Below is a small trained network, with its code and all its weights. Each question gives an input and a target symbol and asks what happens when units are switched off, that is, made to give their printed mean instead of their output.

import numpy as np


def w(rows, s, z=0):
    codes = np.array(rows[::2]) - 128.0
    scale = np.full(codes.shape[1], s)
    scale[-1] = z or s
    return codes * scale


def f(y):
    return y / 2 * (1 + np.tanh(0.7978845608 * (y + 0.044715 * y**3)))


def softmax(a):
    e = np.exp(a - a.max(-1, keepdims=True))
    return e / e.sum(-1, keepdims=True)


def log_softmax(a):
    a = a - a.max(-1, keepdims=True)
    return a - np.log(np.exp(a).sum(-1, keepdims=True))


def net(x, mask):
    ids = ['ΔΛΞΠΣΦαβζηθτψ'.index(c) for c in x.split()]
    T = len(ids)
    res = E[ids] + P[:T]
    u = 0
    for l in range(2):
        r = res
        for j in range(2):
            rows = slice(3 * j, 3 * j + 3)
            q, k, v = (r @ M[l][rows].T for M in (Q, K, V))
            z = softmax(np.where(np.tri(T) > 0, q @ k.T / 3**0.5, -1e9)) @ v
            o = O[l][rows]
            res = res + np.where(mask[u + j], z, o[:, -1]) @ o[:, :-1]
        u += 2
        y = f(res @ A[l][:, :-1].T + A[l][:, -1])
        res = res + np.where(mask[u : u + 8], y, B[l][:, -1]) @ B[l][:, :-1]
        u += 8
    return log_softmax(res[-1] @ U[:, :-1].T + U[:, -1])


Q, K, V, O, A, B = {}, {}, {}, {}, {}, {}
E = w([
[61,129,137,236,51,109,93,150,226,137],'Δ',
[94,133,87,155,21,141,103,194,75,207],'Λ',
[153,226,149,165,100,109,149,115,182,73],'Ξ',
[79,213,149,167,72,184,122,155,169,138],'Π',
[16,233,133,148,84,90,44,99,77,89],'Σ',
[193,144,90,156,113,104,147,61,142,219],'Φ',
[134,201,155,115,161,172,174,179,195,143],'α',
[110,164,102,89,67,169,247,94,123,153],'β',
[164,165,145,105,195,146,64,196,44,121],'ζ',
[104,201,148,100,206,42,192,145,161,99],'η',
[80,149,113,44,77,153,162,90,73,41],'θ',
[215,179,129,132,104,156,137,56,87,88],'τ',
[109,39,107,125,88,103,207,161,107,125],'ψ',
],0.015)
P = w([
[172,130,213,77,2,137,104,86,157,115],'0',
[167,149,197,102,34,95,107,132,139,125],'1',
[158,151,182,118,39,110,123,137,154,107],'2',
[153,160,155,123,54,105,122,153,134,114],'3',
[140,161,135,130,69,115,129,145,143,118],'4',
[139,160,120,137,95,108,134,157,137,117],'5',
[134,162,105,146,104,114,143,162,137,108],'6',
[126,159,87,154,116,118,149,159,142,108],'7',
[119,158,74,166,126,125,156,158,145,103],'8',
[112,153,61,167,140,134,165,162,150,103],'9',
[106,141,46,169,149,144,166,160,160,96],'10',
[95,134,38,175,162,164,174,162,174,76],'11',
[89,132,24,167,178,150,157,164,166,86],'12',
[97,126,1,159,178,146,126,177,163,89],'13',
],0.0078)
Q[0] = w([
[1,170,147,140,53,155,129,169,122,30],'0.h0',
[86,200,165,163,101,154,53,167,184,71],'0.h0',
[81,203,37,197,90,92,214,232,215,141],'0.h0',
[161,73,172,70,190,127,104,93,121,167],'0.h1',
[113,150,26,138,108,129,148,118,134,118],'0.h1',
[110,152,56,159,119,136,95,177,134,120],'0.h1',
],0.009)
K[0] = w([
[35,156,98,114,128,142,136,150,90,73],'0.h0',
[74,191,123,115,196,161,112,157,123,96],'0.h0',
[46,120,7,146,171,136,202,160,146,159],'0.h0',
[138,110,223,127,88,122,99,129,137,125],'0.h1',
[106,142,64,155,143,137,99,135,132,108],'0.h1',
[134,121,113,152,161,152,123,140,151,118],'0.h1',
],0.012)
V[0] = w([
[21,133,43,144,175,3,135,69,106,123],'0.h0',
[54,95,98,127,49,62,122,104,107,62],'0.h0',
[82,96,28,146,112,57,246,184,206,165],'0.h0',
[170,84,238,78,87,126,131,95,138,167],'0.h1',
[93,168,165,36,177,71,123,142,99,166],'0.h1',
[192,35,185,128,214,104,112,153,171,183],'0.h1',
],0.0057)
O[0] = w([
[73,79,75,64,41,74,81,98,167,98,146],'0.h0',
[113,85,172,143,92,63,82,67,65,70,215],'0.h0',
[227,99,123,176,35,147,130,128,225,67,255],'0.h0',
[92,106,243,187,1,126,174,106,137,190,112],'0.h1',
[66,117,155,103,41,234,150,114,179,159,62],'0.h1',
[63,129,98,136,166,81,189,62,169,183,7],'0.h1',
],0.0068,0.0056)
A[0] = w([
[127,178,160,118,77,105,135,98,129,93,207],'0.n0',
[136,99,139,174,55,149,100,154,147,164,172],'0.n1',
[112,130,133,197,135,99,46,158,150,154,122],'0.n2',
[188,118,111,106,114,185,133,88,82,117,224],'0.n3',
[140,116,143,55,150,155,158,73,68,47,213],'0.n4',
[189,200,139,117,181,201,108,52,74,122,165],'0.n5',
[142,255,130,190,147,165,112,134,189,161,253],'0.n6',
[142,94,94,125,179,141,133,128,130,109,166],'0.n7',
],0.0077,0.0029)
B[0] = w([
[84,138,168,96,130,99,146,103,157,145,226],'0.n0',
[165,143,144,96,117,118,117,155,130,172,255],'0.n1',
[115,225,131,100,105,137,81,122,100,85,204],'0.n2',
[181,146,60,126,204,67,174,142,76,125,170],'0.n3',
[121,234,142,47,67,70,143,143,70,92,168],'0.n4',
[209,123,162,159,182,71,122,98,103,97,167],'0.n5',
[68,129,139,144,153,26,81,191,161,105,242],'0.n6',
[119,112,2,110,167,126,94,103,167,48,134],'0.n7',
],0.0071,0.0082)
Q[1] = w([
[82,115,208,118,174,148,133,89,220,106],'1.h0',
[181,57,97,104,193,226,182,81,80,176],'1.h0',
[213,130,151,97,97,2,123,205,151,101],'1.h0',
[109,124,196,152,81,65,121,157,163,54],'1.h1',
[151,129,95,162,86,90,89,233,95,123],'1.h1',
[149,69,93,141,123,190,172,96,71,217],'1.h1',
],0.0074)
K[1] = w([
[222,20,161,182,149,176,165,124,160,142],'1.h0',
[120,170,230,101,82,109,132,104,97,183],'1.h0',
[120,134,34,117,117,149,115,107,87,72],'1.h0',
[135,75,1,162,154,119,184,155,118,85],'1.h1',
[84,109,33,176,120,150,39,129,119,93],'1.h1',
[116,114,222,122,111,107,104,152,159,240],'1.h1',
],0.0074)
V[1] = w([
[217,193,62,168,195,140,85,139,224,183],'1.h0',
[123,158,119,173,99,110,53,2,120,112],'1.h0',
[52,232,141,144,149,148,25,114,156,125],'1.h0',
[173,116,184,211,192,92,86,139,131,131],'1.h1',
[150,159,140,173,88,122,222,143,210,177],'1.h1',
[81,48,188,115,88,189,40,200,154,200],'1.h1',
],0.0066)
O[1] = w([
[187,159,254,118,165,61,118,123,179,236,42],'1.h0',
[177,165,197,173,125,211,148,8,132,105,166],'1.h0',
[165,82,226,91,190,218,90,132,152,127,156],'1.h0',
[78,224,121,147,186,174,150,116,165,146,154],'1.h1',
[243,171,112,82,141,128,134,176,115,114,139],'1.h1',
[134,100,64,126,194,72,44,81,184,103,2],'1.h1',
],0.0071,0.0099)
A[1] = w([
[115,129,141,92,206,85,155,115,127,94,250],'1.n0',
[176,145,151,157,112,84,122,2,169,141,12],'1.n1',
[109,142,129,75,79,99,141,193,165,168,123],'1.n2',
[60,151,129,187,131,47,124,103,168,174,199],'1.n3',
[72,129,145,121,87,169,108,124,86,85,187],'1.n4',
[175,48,161,142,83,76,193,119,114,182,148],'1.n5',
[112,171,181,171,135,190,148,158,109,91,131],'1.n6',
[44,126,106,141,116,156,72,143,187,133,155],'1.n7',
],0.0086,0.0015)
B[1] = w([
[107,124,160,148,122,190,162,139,108,40,139],'1.n0',
[141,156,59,136,74,95,88,29,193,83,153],'1.n1',
[195,102,99,71,102,162,193,104,103,161,225],'1.n2',
[177,39,20,175,254,152,170,82,136,112,189],'1.n3',
[156,110,74,78,174,83,139,145,130,222,241],'1.n4',
[53,24,223,147,140,121,95,125,176,110,163],'1.n5',
[87,112,110,231,130,112,74,108,169,166,251],'1.n6',
[72,115,173,49,154,202,181,116,20,43,183],'1.n7',
],0.0074,0.013)
U = w([
[68,150,162,161,187,138,59,225,134,57,137],'Δ',
[111,131,130,139,143,126,101,98,144,101,54],'Λ',
[38,150,99,155,87,182,177,113,224,230,128],'Ξ',
[173,104,147,106,222,135,149,123,118,171,169],'Π',
[180,113,82,157,179,69,113,34,160,236,187],'Σ',
[148,216,201,3,105,231,234,81,155,92,242],'Φ',
[59,119,159,99,145,160,113,64,122,110,164],'α',
[80,164,20,156,139,123,161,131,124,106,127],'β',
[72,3,171,187,106,65,114,138,140,147,196],'ζ',
[124,61,129,163,190,233,171,36,129,142,127],'η',
[108,200,171,179,92,134,143,97,115,72,2],'θ',
[89,165,105,145,82,137,73,61,189,112,20],'τ',
[230,162,122,153,87,113,29,201,89,202,16],'ψ',
],0.0052,0.0019)

Each question gives the input, a string of symbols that net reads in full, and the target symbol t.
The units are the heads (3 rows each of Q, K, V and O) and the neurons (one row each of A and B). Each row of codes is followed by its name. A weight is (code - 128) times the scale printed after its matrix; where a second scale follows, it is the last column's (O, A, B and U).
mask holds one flag per unit, layer by layer, with each layer's heads first. A switched-off unit (its flag False) gives its mean, the last column of its rows in O or B, instead of its output. The means were averaged over made-up inputs and are rounded, as every weight is.
A unit's drop is (log p(t) with every unit on - log p(t) with that unit switched off) / (log p(t) with every unit on - log p(t) with every unit switched off).
The circuit of an input: a set's keep is (log p(t) with only the set's units on - log p(t) with every unit switched off) / (log p(t) with every unit on - log p(t) with every unit switched off). Starting from the 12 units with the biggest drops (on a tie, the unit counted first), units are removed one at a time, each time the one whose removal leaves the highest keep (on an exact tie, the one counted first), for as long as the keep stays at least 0.8.
units of the circuit, in order: the units of the circuit, biggest drop first
top k neurons: the k neurons with the biggest drops, biggest first
top k neurons in layer l: the k neurons of layer l with the biggest drops, biggest first
input ζ Λ ψ Δ Δ ψ α ψ Σ τ Λ Δ τ, target η: units of the circuit, in order	[1.h0; 1.n6; 0.h0]
input Δ Σ ψ τ τ Δ ψ, target η: units of the circuit, in order	[1.h0; 0.h0; 0.n6]
input τ Π Π Δ η Λ α ψ η Δ η, target Φ: top 2 neurons in layer 0	[0.n1; 0.n7]
input Δ η Δ Λ Σ, target α: units of the circuit, in order	[1.n7; 1.h1; 0.h0]
input Ξ θ τ Φ Σ Σ Ξ Π Δ ψ Δ Π ζ Π, target η: top 2 neurons in layer 1	[1.n3; 1.n7]
input ψ θ ζ η Π Ξ Φ α Δ Δ β Φ ζ ψ, target β: top 4 neurons in layer 0	[0.n4; 0.n6; 0.n0; 0.n2]
input ψ Δ τ τ Δ Λ ψ Δ Δ ψ τ ψ, target ζ: units of the circuit, in order	[1.n5; 0.h0; 0.n2]
input Δ Σ Δ θ Δ ψ Δ ψ τ β, target β: top neuron in layer 1	[1.n4]
input ψ η Δ θ Δ Σ Φ β, target η: units of the circuit, in order	[1.h0; 0.h0; 1.n6]
input Δ ψ Π α ψ ψ η Ξ β θ τ θ Λ Δ, target ζ: top 3 neurons	[0.n3; 0.n1; 0.n4]
input τ Φ Δ ζ Π Λ Δ Π Δ, target Δ: top 2 neurons	[0.n6; 0.n2]
input Δ Δ Δ Δ Σ Δ Δ τ Δ Π, target Ξ: top 4 neurons	[0.n3; 1.n6; 0.n1; 0.n5]
input Φ ψ Δ β Δ, target ψ: top 2 neurons	[0.n2; 0.n1]
input Σ Π Δ Λ, target η: units of the circuit, in order	[1.h0; 0.h0]
input η Δ ψ ψ Δ Δ Δ Δ Δ β Δ Δ, target ψ: top 3 neurons	[0.n1; 0.n3; 0.n2]
input ψ Σ ψ Ξ Δ, target β: top neuron	[0.n3]
input Ξ Φ β β θ ψ Δ Π ζ Δ, target η: top 3 neurons	[1.n3; 1.n7; 0.n1]
input ψ η ζ Δ Δ Δ Δ Δ ψ Δ η θ Δ, target ζ: top 2 neurons	[0.n4; 1.n5]
input Δ Φ Λ Λ η Π η Δ ψ θ ζ τ Π Σ, target Ξ: top 3 neurons in layer 0	[0.n3; 0.n5; 0.n7]
input ψ Ξ Π ψ Δ Δ β Δ Λ Σ, target α: units of the circuit, in order	[0.h0; 1.h1; 1.n7]
input η ψ Δ Φ Δ β Δ Δ ψ Π ψ ζ, target Δ: top 3 neurons in layer 1	[1.n2; 1.n4; 1.n0]
input Δ Δ η Π, target Φ: units of the circuit, in order	[0.h1; 1.h0; 1.n3]
input ψ η Λ α Λ ψ Π ψ θ Δ Φ Ξ, target Σ: top neuron in layer 0	[0.n0]
input ψ Π Π, target β: top 2 neurons	[0.n6; 0.n2]
input Δ ψ Δ Δ Δ β β Δ ψ Δ, target β: top 2 neurons	[1.n3; 0.n2]
input θ Δ Φ ψ Δ β Π τ, target β: top 3 neurons in layer 0	[0.n3; 0.n4; 0.n2]
input Δ Δ Δ τ τ Π η, target Ξ: top 3 neurons in layer 0	[0.n3; 0.n5; 0.n1]
input Π Δ Δ, target Δ: top 2 neurons	[0.n6; 1.n2]
